Below are the code and all the weights of a small trained network. Each question names an input and a class and asks about switching units off, where a switched-off unit gives its printed mean instead of its output.

import numpy as np


def w(rows, s, z=0):
    codes = np.array(rows[::2]) - 128.0
    scale = np.full(codes.shape[1], s)
    scale[-1] = z or s
    return codes * scale


def f(y):
    return np.maximum(y, 0)


def log_softmax(a):
    a = a - a.max(-1, keepdims=True)
    return a - np.log(np.exp(a).sum(-1, keepdims=True))


def net(x, mask):
    res = np.array(x, float).reshape(1, 3) / 4 @ E
    y = f(res @ A[0][:, :-1].T + A[0][:, -1])
    res = res + np.where(mask, y, B[0][:, -1]) @ B[0][:, :-1]
    return log_softmax(res[-1] @ U[:, :-1].T + U[:, -1])


A, B = {}, {}
E = w([
[186,255,192,64],'x0',
[114,162,108,136],'x1',
[225,65,75,56],'x2',
],0.013)
A[0] = w([
[59,132,193,137,226],'N0',
[98,122,194,156,249],'N1',
[131,65,6,85,213],'N2',
[184,129,48,99,225],'N3',
[179,179,107,77,169],'N4',
[108,100,142,195,171],'N5',
[98,90,93,212,253],'N6',
[82,136,153,166,193],'N7',
[123,166,165,66,154],'N8',
],0.014,0.0054)
B[0] = w([
[220,255,84,181,218],'N0',
[155,225,47,148,204],'N1',
[60,97,139,63,252],'N2',
[129,10,162,92,218],'N3',
[180,84,252,128,224],'N4',
[192,139,82,71,194],'N5',
[171,89,72,60,242],'N6',
[232,168,136,96,199],'N7',
[212,152,216,227,210],'N8',
],0.0099,0.015)
U = w([
[159,134,28,76,215],'0',
[155,78,211,102,56],'1',
[7,162,114,109,25],'2',
[23,44,115,71,245],'3',
[152,180,170,211,123],'4',
[70,132,113,145,3],'5',
],0.013,0.004)

Each question gives the input, the list of numbers given to net, and the class t.
The units are the neurons (one row each of A and B). Each row of codes is followed by its name. A weight is (code - 128) times the scale printed after its matrix; where a second scale follows, it is the last column's (A, B and U).
mask holds one flag per neuron, in row order. A switched-off neuron (its flag False) gives its mean, the last column of its row in B, instead of its output. The means were averaged over made-up inputs and are rounded, as every weight is.
A unit's drop is (log p(t) with every unit on - log p(t) with that unit switched off) / (log p(t) with every unit on - log p(t) with every unit switched off).
The circuit of an input: a set's keep is (log p(t) with only the set's units on - log p(t) with every unit switched off) / (log p(t) with every unit on - log p(t) with every unit switched off). Starting from all 9 units, units are removed one at a time, each time the one whose removal leaves the highest keep (on an exact tie, the one counted first), for as long as the keep stays at least 0.8.
circuit, biggest first: the units of the circuit, biggest drop first
top k neurons: the k neurons with the biggest drops, biggest first
drop of u: that unit's drop, to one decimal
input [-1,5,-6], class 0: top neuron => [N8]
input [5,-2,0], class 4: circuit, biggest first => [N2, N6]
input [2,-4,0], class 4: circuit, biggest first => [N2, N6]
input [1,3,-2], class 4: top 2 neurons => [N6, N2]
input [-7,5,1], class 3: top 3 neurons => [N2, N0, N1]
input [0,3,7], class 3: top 2 neurons => [N2, N8]
input [3,0,0], class 4: top 3 neurons => [N2, N6, N3]
input [8,5,2], class 1: top 3 neurons => [N4, N0, N1]
input [-1,-8,-5], class 0: drop of N8 => 0.1
input [0,-7,0], class 0: drop of N8 => 0.8
input [7,7,5], class 1: drop of N2 => 0.0
